Below are the code and all the weights of a small trained network. Each question names an input and a target symbol and asks about switching units off, where a switched-off unit gives its printed mean instead of its output.

import numpy as np


def w(rows, s, z=0):
    codes = np.array(rows[::2]) - 128.0
    scale = np.full(codes.shape[1], s)
    scale[-1] = z or s
    return codes * scale


def f(y):
    return np.maximum(y, 0)


def softmax(a):
    e = np.exp(a - a.max(-1, keepdims=True))
    return e / e.sum(-1, keepdims=True)


def log_softmax(a):
    a = a - a.max(-1, keepdims=True)
    return a - np.log(np.exp(a).sum(-1, keepdims=True))


def net(x, mask):
    ids = ['ΛΞΣΦαβγδζμπω'.index(c) for c in x.split()]
    T = len(ids)
    res = E[ids] + P[:T]
    u = 0
    for l in range(2):
        q, k, v = (res @ M[l].T for M in (Q, K, V))
        z = softmax(np.where(np.tri(T) > 0, q @ k.T / 3**0.5, -1e9)) @ v
        res = res + np.where(mask[u], z, O[l][:, -1]) @ O[l][:, :-1]
        u += 1
        y = f(res @ A[l][:, :-1].T + A[l][:, -1])
        res = res + np.where(mask[u : u + 12], y, B[l][:, -1]) @ B[l][:, :-1]
        u += 12
    return log_softmax(res[-1] @ U[:, :-1].T + U[:, -1])


Q, K, V, O, A, B = {}, {}, {}, {}, {}, {}
E = w([
[149,165,103,131,127,247,87,143],'Λ',
[121,45,204,119,139,7,104,84],'Ξ',
[122,171,65,209,105,90,66,65],'Σ',
[71,140,94,191,206,85,118,143],'Φ',
[101,171,155,115,70,59,84,173],'α',
[204,151,130,158,30,152,150,104],'β',
[76,112,74,80,175,182,68,88],'γ',
[98,48,33,129,115,65,164,35],'δ',
[174,102,148,203,164,120,153,87],'ζ',
[129,238,66,125,105,121,158,92],'μ',
[152,90,139,172,196,151,131,56],'π',
[107,224,61,122,116,135,168,153],'ω',
],0.011)
P = w([
[255,126,39,56,201,42,47,185],'0',
[230,123,27,71,179,43,68,172],'1',
[211,132,28,89,164,63,84,162],'2',
[192,131,43,106,156,75,96,157],'3',
[171,128,54,116,147,83,105,148],'4',
[156,128,67,129,132,102,113,138],'5',
[135,128,76,140,119,113,122,136],'6',
[120,127,92,156,109,125,132,125],'7',
[101,125,108,165,96,138,141,122],'8',
[86,124,118,179,81,155,150,115],'9',
[65,124,127,190,69,167,159,108],'10',
[44,119,143,200,58,172,168,109],'11',
[27,117,156,214,46,191,176,105],'12',
[12,127,167,231,38,210,185,102],'13',
],0.0061)
Q[0] = w([
[127,111,211,120,121,63,105,154],'0.h1',
[114,138,22,234,98,153,32,99],'0.h1',
[147,68,252,39,142,133,120,173],'0.h1',
],0.034)
K[0] = w([
[144,122,131,42,169,162,167,179],'0.h1',
[23,172,211,119,114,153,252,96],'0.h1',
[219,185,85,88,178,54,132,126],'0.h1',
],0.021)
V[0] = w([
[107,245,96,52,126,114,92,107],'0.h1',
[93,96,97,122,122,162,68,28],'0.h1',
[96,159,171,194,68,28,90,88],'0.h1',
],0.012)
O[0] = w([
[112,134,192,225,73,199,1,75,164],'0.h1',
[157,230,132,205,150,94,153,223,187],'0.h1',
[192,17,42,166,139,182,63,230,253],'0.h1',
],0.0056,0.0042)
A[0] = w([
[117,88,152,93,102,95,75,215,91],'0.n1',
[55,124,84,179,173,95,135,59,73],'0.n2',
[132,131,134,178,152,103,135,135,100],'0.n3',
[90,119,2,73,115,169,134,100,25],'0.n4',
[96,194,162,28,174,207,139,155,140],'0.n5',
[35,118,131,100,200,117,81,171,163],'0.n6',
[105,97,202,140,130,113,98,123,6],'0.n7',
[170,109,139,173,217,145,172,82,112],'0.n8',
[56,139,30,110,125,79,150,80,9],'0.n9',
[161,121,206,72,177,69,123,125,73],'0.n10',
[121,78,205,165,137,117,178,109,182],'0.n11',
[54,150,80,123,147,189,126,49,74],'0.n12',
],0.0097,0.0021)
B[0] = w([
[74,188,192,131,125,95,144,102,187],'0.n1',
[121,169,115,49,120,139,182,155,253],'0.n2',
[132,121,142,111,144,174,159,133,208],'0.n3',
[160,38,95,139,163,208,67,118,223],'0.n4',
[103,138,129,26,110,41,171,186,145],'0.n5',
[179,193,95,181,103,94,168,181,177],'0.n6',
[153,117,103,118,161,71,133,200,165],'0.n7',
[154,156,251,141,145,193,135,82,205],'0.n8',
[158,113,160,44,114,140,122,184,217],'0.n9',
[142,93,104,222,127,173,59,141,153],'0.n10',
[127,38,89,120,121,98,127,194,175],'0.n11',
[110,128,159,138,61,114,120,86,190],'0.n12',
],0.012,0.0036)
Q[1] = w([
[69,103,193,147,215,2,167,23],'1.h1',
[186,85,122,187,79,134,90,135],'1.h1',
[177,69,92,87,162,118,172,102],'1.h1',
],0.017)
K[1] = w([
[180,173,165,74,191,45,7,72],'1.h1',
[106,78,89,174,88,69,147,125],'1.h1',
[227,124,104,149,157,102,168,77],'1.h1',
],0.016)
V[1] = w([
[2,153,49,104,184,141,96,146],'1.h1',
[183,76,128,103,41,113,84,113],'1.h1',
[187,167,56,153,60,48,122,86],'1.h1',
],0.0098)
O[1] = w([
[155,188,165,150,160,144,17,36,2],'1.h1',
[74,142,103,160,139,157,255,140,227],'1.h1',
[89,82,138,186,101,220,165,204,193],'1.h1',
],0.0061,0.0043)
A[1] = w([
[158,64,113,200,206,178,129,33,64],'1.n1',
[75,70,79,92,41,169,87,21,88],'1.n2',
[84,195,137,76,34,67,125,60,202],'1.n3',
[137,58,156,83,67,53,115,84,98],'1.n4',
[108,50,171,134,203,74,161,152,181],'1.n5',
[60,140,150,64,166,194,115,169,73],'1.n6',
[131,189,38,87,198,86,129,167,16],'1.n7',
[137,39,45,83,147,155,83,66,100],'1.n8',
[62,175,134,173,107,179,85,143,75],'1.n9',
[151,132,135,132,139,202,95,109,248],'1.n10',
[98,135,99,8,96,87,124,103,101],'1.n11',
[150,108,73,186,156,184,70,106,30],'1.n12',
],0.011,0.0015)
B[1] = w([
[77,113,230,146,184,164,209,143,207],'1.n1',
[198,135,176,186,68,227,109,141,201],'1.n2',
[83,11,173,177,139,56,80,144,197],'1.n3',
[115,166,120,183,177,164,142,180,158],'1.n4',
[207,172,119,115,112,105,61,62,236],'1.n5',
[133,126,123,186,137,119,179,123,171],'1.n6',
[113,115,201,73,116,192,60,177,227],'1.n7',
[126,160,175,97,98,1,151,134,220],'1.n8',
[68,225,108,67,129,135,182,71,253],'1.n9',
[108,128,61,179,124,110,97,145,209],'1.n10',
[130,118,60,137,134,167,153,11,199],'1.n11',
[186,78,87,101,212,89,89,113,238],'1.n12',
],0.015,0.0064)
U = w([
[197,146,228,145,164,161,176,93,117],'Λ',
[197,147,139,1,69,108,168,55,169],'Ξ',
[229,148,97,170,44,57,48,132,143],'Σ',
[68,215,166,109,77,41,139,154,196],'Φ',
[150,224,94,128,65,212,113,89,54],'α',
[129,146,34,116,188,140,106,133,133],'β',
[154,87,149,99,145,66,121,193,81],'γ',
[165,77,53,129,47,127,210,221,253],'δ',
[152,118,163,168,49,171,71,110,51],'ζ',
[131,53,126,143,92,105,110,85,81],'μ',
[133,53,114,85,116,186,68,98,64],'π',
[152,179,172,76,100,186,52,241,126],'ω',
],0.0038,0.0033)

Each question gives the input, a string of symbols that net reads in full, and the target symbol t.
The units are the heads (3 rows each of Q, K, V and O) and the neurons (one row each of A and B). Each row of codes is followed by its name. A weight is (code - 128) times the scale printed after its matrix; where a second scale follows, it is the last column's (O, A, B and U).
mask holds one flag per unit, layer by layer, with each layer's heads first. A switched-off unit (its flag False) gives its mean, the last column of its rows in O or B, instead of its output. The means were averaged over made-up inputs and are rounded, as every weight is.
A unit's drop is (log p(t) with every unit on - log p(t) with that unit switched off) / (log p(t) with every unit on - log p(t) with every unit switched off).
The circuit of an input: a set's keep is (log p(t) with only the set's units on - log p(t) with every unit switched off) / (log p(t) with every unit on - log p(t) with every unit switched off). Starting from the 12 units with the biggest drops (on a tie, the unit counted first), units are removed one at a time, each time the one whose removal leaves the highest keep (on an exact tie, the one counted first), for as long as the keep stays at least 0.8.
circuit, biggest first: the units of the circuit, biggest drop first
unit that matters most: the unit with the biggest drop
top k neurons: the k neurons with the biggest drops, biggest first
top k neurons in layer l: the k neurons of layer l with the biggest drops, biggest first
input Σ Σ π ω Σ, target ζ: circuit, biggest first => 0.h1, 1.n2, 0.n12
input Φ Φ μ α μ, target Λ: top 3 neurons => 1.n1, 1.n2, 0.n4
input Σ μ μ μ μ ω ζ, target Λ: unit that matters most => 0.n8
input ζ μ π ω β α Σ γ ζ μ ζ μ, target Ξ: top 4 neurons => 0.n4, 1.n11, 1.n8, 0.n8
input μ Λ Φ ω, target Σ: top 2 neurons in layer 0 => 0.n6, 0.n4
input α Σ Σ Σ δ Φ γ μ ω, target α: circuit, biggest first => 0.h1, 1.n9, 1.n2, 0.n12
input γ ω Λ, target ζ: circuit, biggest first => 0.h1, 1.n2, 0.n12
input α ζ μ ζ μ γ ζ Σ ζ β Ξ β π μ, target π: top 4 neurons => 1.n11, 1.n7, 0.n8, 1.n3
input Φ Σ π Ξ β α ζ μ δ β Σ β μ Ξ, target Σ: top 2 neurons => 1.n5, 0.n11
input Ξ Ξ Φ Σ Ξ α Ξ γ Φ δ π δ, target Ξ: circuit, biggest first => 0.n9, 1.h1, 1.n11, 0.n2
input ζ μ α γ, target Λ: top 2 neurons in layer 0 => 0.n4, 0.n9
input Φ μ μ ζ, target Λ: top 2 neurons => 0.n8, 1.n1
input ζ Σ ζ Σ Φ ζ Λ β, target δ: circuit, biggest first => 1.h1, 1.n5
input β α ζ Σ, target Ξ: unit that matters most => 0.h1
input Σ γ ζ π μ β Σ γ π, target Ξ: circuit, biggest first => 0.h1, 1.h1, 0.n8, 1.n5
input π δ ω β γ, target δ: top 2 neurons => 0.n9, 0.n4
input μ Σ γ Σ μ δ β, target δ: circuit, biggest first => 0.n9, 1.h1, 1.n5
input β δ Ξ π Φ μ μ α Σ β Σ α μ ω, target α: circuit, biggest first => 1.n9, 1.n2, 0.h1, 0.n12
input Σ ω Φ Σ α α Σ, target Λ: circuit, biggest first => 0.h1, 1.n1, 1.h1, 0.n4
input γ β Σ μ μ γ ζ δ π, target Λ: circuit, biggest first => 0.n8, 1.n1
input ζ γ Σ α Σ β Φ ω, target Σ: top 2 neurons => 0.n6, 0.n2
input Ξ ζ π μ β Σ π Σ π ζ π ω, target π: top 3 neurons => 1.n11, 1.n7, 0.n5
input β Σ ω γ μ Ξ Φ ζ ω, target Ξ: top 2 neurons in layer 0 => 0.n4, 0.n8
input ζ β Σ Σ ζ Ξ Φ π Σ β γ, target δ: top neuron => 0.n4
